Below are the code and all the weights of a small trained network. Each question names an input and a target symbol and asks about switching units off, where a switched-off unit gives its printed mean instead of its output.

import numpy as np


def w(rows, s, z=0):
    codes = np.array(rows[::2]) - 128.0
    scale = np.full(codes.shape[1], s)
    scale[-1] = z or s
    return codes * scale


def norm(h):
    return h / np.sqrt((h * h).mean(-1, keepdims=True) + 1e-5)


def f(y):
    return y / 2 * (1 + np.tanh(0.7978845608 * (y + 0.044715 * y**3)))


def softmax(a):
    e = np.exp(a - a.max(-1, keepdims=True))
    return e / e.sum(-1, keepdims=True)


def log_softmax(a):
    a = a - a.max(-1, keepdims=True)
    return a - np.log(np.exp(a).sum(-1, keepdims=True))


def net(x, mask):
    ids = ['ΔΛΣαεζητφψω'.index(c) for c in x.split()]
    T = len(ids)
    res = E[ids] + P[:T]
    q, k, v = (norm(res) @ M[0].T for M in (Q, K, V))
    z = softmax(np.where(np.tri(T) > 0, q @ k.T / 3**0.5, -1e9)) @ v
    res = res + np.where(mask[0], z, O[0][:, -1]) @ O[0][:, :-1]
    y = f(norm(res) @ A[0][:, :-1].T + A[0][:, -1])
    res = res + np.where(mask[1:17], y, B[0][:, -1]) @ B[0][:, :-1]
    return log_softmax(norm(res)[-1] @ U[:, :-1].T + U[:, -1])


Q, K, V, O, A, B = {}, {}, {}, {}, {}, {}
E = w([
[84,104,95,70,146,124,108],'Δ',
[160,90,74,152,173,119,116],'Λ',
[98,101,54,95,119,118,85],'Σ',
[128,112,10,140,105,131,87],'α',
[119,58,139,69,182,157,175],'ε',
[120,91,104,68,144,200,195],'ζ',
[147,136,40,138,87,136,140],'η',
[118,113,57,154,124,90,30],'τ',
[102,132,98,87,115,146,130],'φ',
[159,144,73,143,98,41,108],'ψ',
[148,127,149,96,136,103,198],'ω',
],0.013)
P = w([
[93,108,136,154,109,114,150],'0',
[154,207,98,151,252,147,131],'1',
[164,97,95,58,99,118,119],'2',
[76,158,156,145,115,123,139],'3',
[158,113,135,141,160,135,112],'4',
[154,101,112,42,76,135,118],'5',
[90,110,119,134,138,102,148],'6',
[103,224,136,107,119,141,129],'7',
[172,95,138,24,71,153,99],'8',
[93,112,130,134,133,78,151],'9',
],0.028)
Q[0] = w([
[48,252,186,205,132,161,126],'H0',
[2,167,59,180,213,94,194],'H0',
[119,150,160,188,194,159,108],'H0',
],0.018)
K[0] = w([
[126,99,4,49,235,50,168],'H0',
[36,14,83,215,119,100,199],'H0',
[35,152,26,95,149,157,128],'H0',
],0.014)
V[0] = w([
[96,115,58,122,120,252,163],'H0',
[180,135,116,169,98,135,186],'H0',
[130,128,81,187,91,148,40],'H0',
],0.025)
O[0] = w([
[159,98,97,146,3,111,213,253],'H0',
[120,144,204,129,59,115,73,97],'H0',
[61,141,116,57,103,112,153,20],'H0',
],0.018,0.0048)
A[0] = w([
[186,161,112,32,115,135,78,180],'N0',
[98,88,177,66,101,125,83,13],'N1',
[113,201,148,154,116,132,152,173],'N2',
[119,107,143,216,107,106,168,98],'N3',
[180,149,139,155,119,140,96,109],'N4',
[140,136,77,117,120,113,177,2],'N5',
[56,99,151,116,87,109,145,104],'N6',
[250,155,136,61,128,168,60,231],'N7',
[126,79,191,97,101,135,62,121],'N8',
[139,112,119,83,77,135,132,23],'N9',
[143,161,115,53,167,112,134,96],'N10',
[119,162,131,123,176,154,119,150],'N11',
[40,154,144,165,150,111,150,240],'N12',
[136,138,155,121,73,110,121,100],'N13',
[199,129,108,125,118,159,114,129],'N14',
[140,155,79,161,171,139,167,63],'N15',
],0.025,0.006)
B[0] = w([
[103,81,249,133,193,187,227,204],'N0',
[201,67,80,254,111,57,64,162],'N1',
[168,18,107,110,173,112,73,151],'N2',
[61,115,143,72,144,156,96,202],'N3',
[120,172,130,147,148,177,240,178],'N4',
[180,149,113,183,182,167,127,208],'N5',
[161,158,199,130,172,172,54,190],'N6',
[163,104,66,48,33,119,58,250],'N7',
[153,122,160,23,113,136,245,176],'N8',
[117,66,52,114,145,53,159,185],'N9',
[116,95,123,128,72,155,22,181],'N10',
[116,153,116,224,117,71,156,175],'N11',
[150,178,82,88,111,108,208,180],'N12',
[80,167,121,180,110,195,127,168],'N13',
[141,190,206,147,191,105,100,205],'N14',
[72,106,159,87,55,84,138,176],'N15',
],0.024,0.015)
U = w([
[28,111,105,85,129,125,205,166],'Δ',
[249,139,146,214,134,137,44,85],'Λ',
[166,127,48,143,218,161,170,201],'Σ',
[138,121,1,139,28,129,144,75],'α',
[93,163,248,174,185,152,146,142],'ε',
[145,101,174,243,47,183,216,54],'ζ',
[119,15,160,121,12,115,64,33],'η',
[109,147,95,95,168,104,28,211],'τ',
[104,55,123,191,192,219,64,154],'φ',
[119,131,161,191,115,19,167,251],'ψ',
[162,164,174,38,57,179,158,64],'ω',
],0.0098,0.0027)

Each question gives the input, a string of symbols that net reads in full, and the target symbol t.
The units are the heads (3 rows each of Q, K, V and O) and the neurons (one row each of A and B). Each row of codes is followed by its name. A weight is (code - 128) times the scale printed after its matrix; where a second scale follows, it is the last column's (O, A, B and U).
mask holds one flag per unit, heads first, then neurons. A switched-off unit (its flag False) gives its mean, the last column of its rows in O or B, instead of its output. The means were averaged over made-up inputs and are rounded, as every weight is.
A unit's drop is (log p(t) with every unit on - log p(t) with that unit switched off) / (log p(t) with every unit on - log p(t) with every unit switched off).
The circuit of an input: a set's keep is (log p(t) with only the set's units on - log p(t) with every unit switched off) / (log p(t) with every unit on - log p(t) with every unit switched off). Starting from the 12 units with the biggest drops (on a tie, the unit counted first), units are removed one at a time, each time the one whose removal leaves the highest keep (on an exact tie, the one counted first), for as long as the keep stays at least 0.8.
circuit, biggest first: the units of the circuit, biggest drop first
unit that matters most: the unit with the biggest drop
top k neurons: the k neurons with the biggest drops, biggest first
input ζ φ ε η ψ η φ Σ, target ε: top 2 neurons	N7, N14
input Λ φ α ζ, target Λ: circuit, biggest first	H0, N6, N1
input η ε ζ ω τ ω Σ ψ, target α: top 2 neurons	N15, N0
input Λ α Δ ψ, target Λ: circuit, biggest first	H0, N6, N1
input Σ φ ε ζ ε Δ, target α: circuit, biggest first	H0, N0
input Σ τ ω Λ, target Σ: circuit, biggest first	H0, N7, N5, N0
input ω φ Δ ζ ψ ζ Σ η α, target ζ: circuit, biggest first	H0, N0, N13
input Δ ω ψ ψ, target Δ: circuit, biggest first	H0, N3
input ψ φ φ η, target ψ: circuit, biggest first	H0, N11, N1, N12
input ζ η ε ω α ψ ψ τ ψ η, target ζ: circuit, biggest first	H0, N7
input ζ τ ε, target φ: circuit, biggest first	H0, N10, N7, N5
input ζ ψ Λ τ φ α ψ, target ζ: circuit, biggest first	H0, N7
input ζ ε Λ ω α ψ Δ, target ζ: top 2 neurons	N7, N10
input ψ α η φ ψ Λ τ ψ η, target η: top 4 neurons	N7, N1, N10, N0
input ψ ψ α ζ η φ ζ ζ, target ζ: circuit, biggest first	H0
input Δ ψ Σ η ζ, target φ: top 2 neurons	N6, N7
input Δ Δ τ Δ τ ζ, target φ: top 3 neurons	N10, N7, N0
input α Λ φ ψ ψ ψ ψ, target α: top 4 neurons	N0, N14, N9, N8
input Σ τ ψ Δ ψ φ, target η: top 2 neurons	N1, N10
input ω ψ ζ ζ Λ φ, target Σ: top 2 neurons	N9, N5
input η ω Λ φ ε η Λ ε, target η: unit that matters most	N10
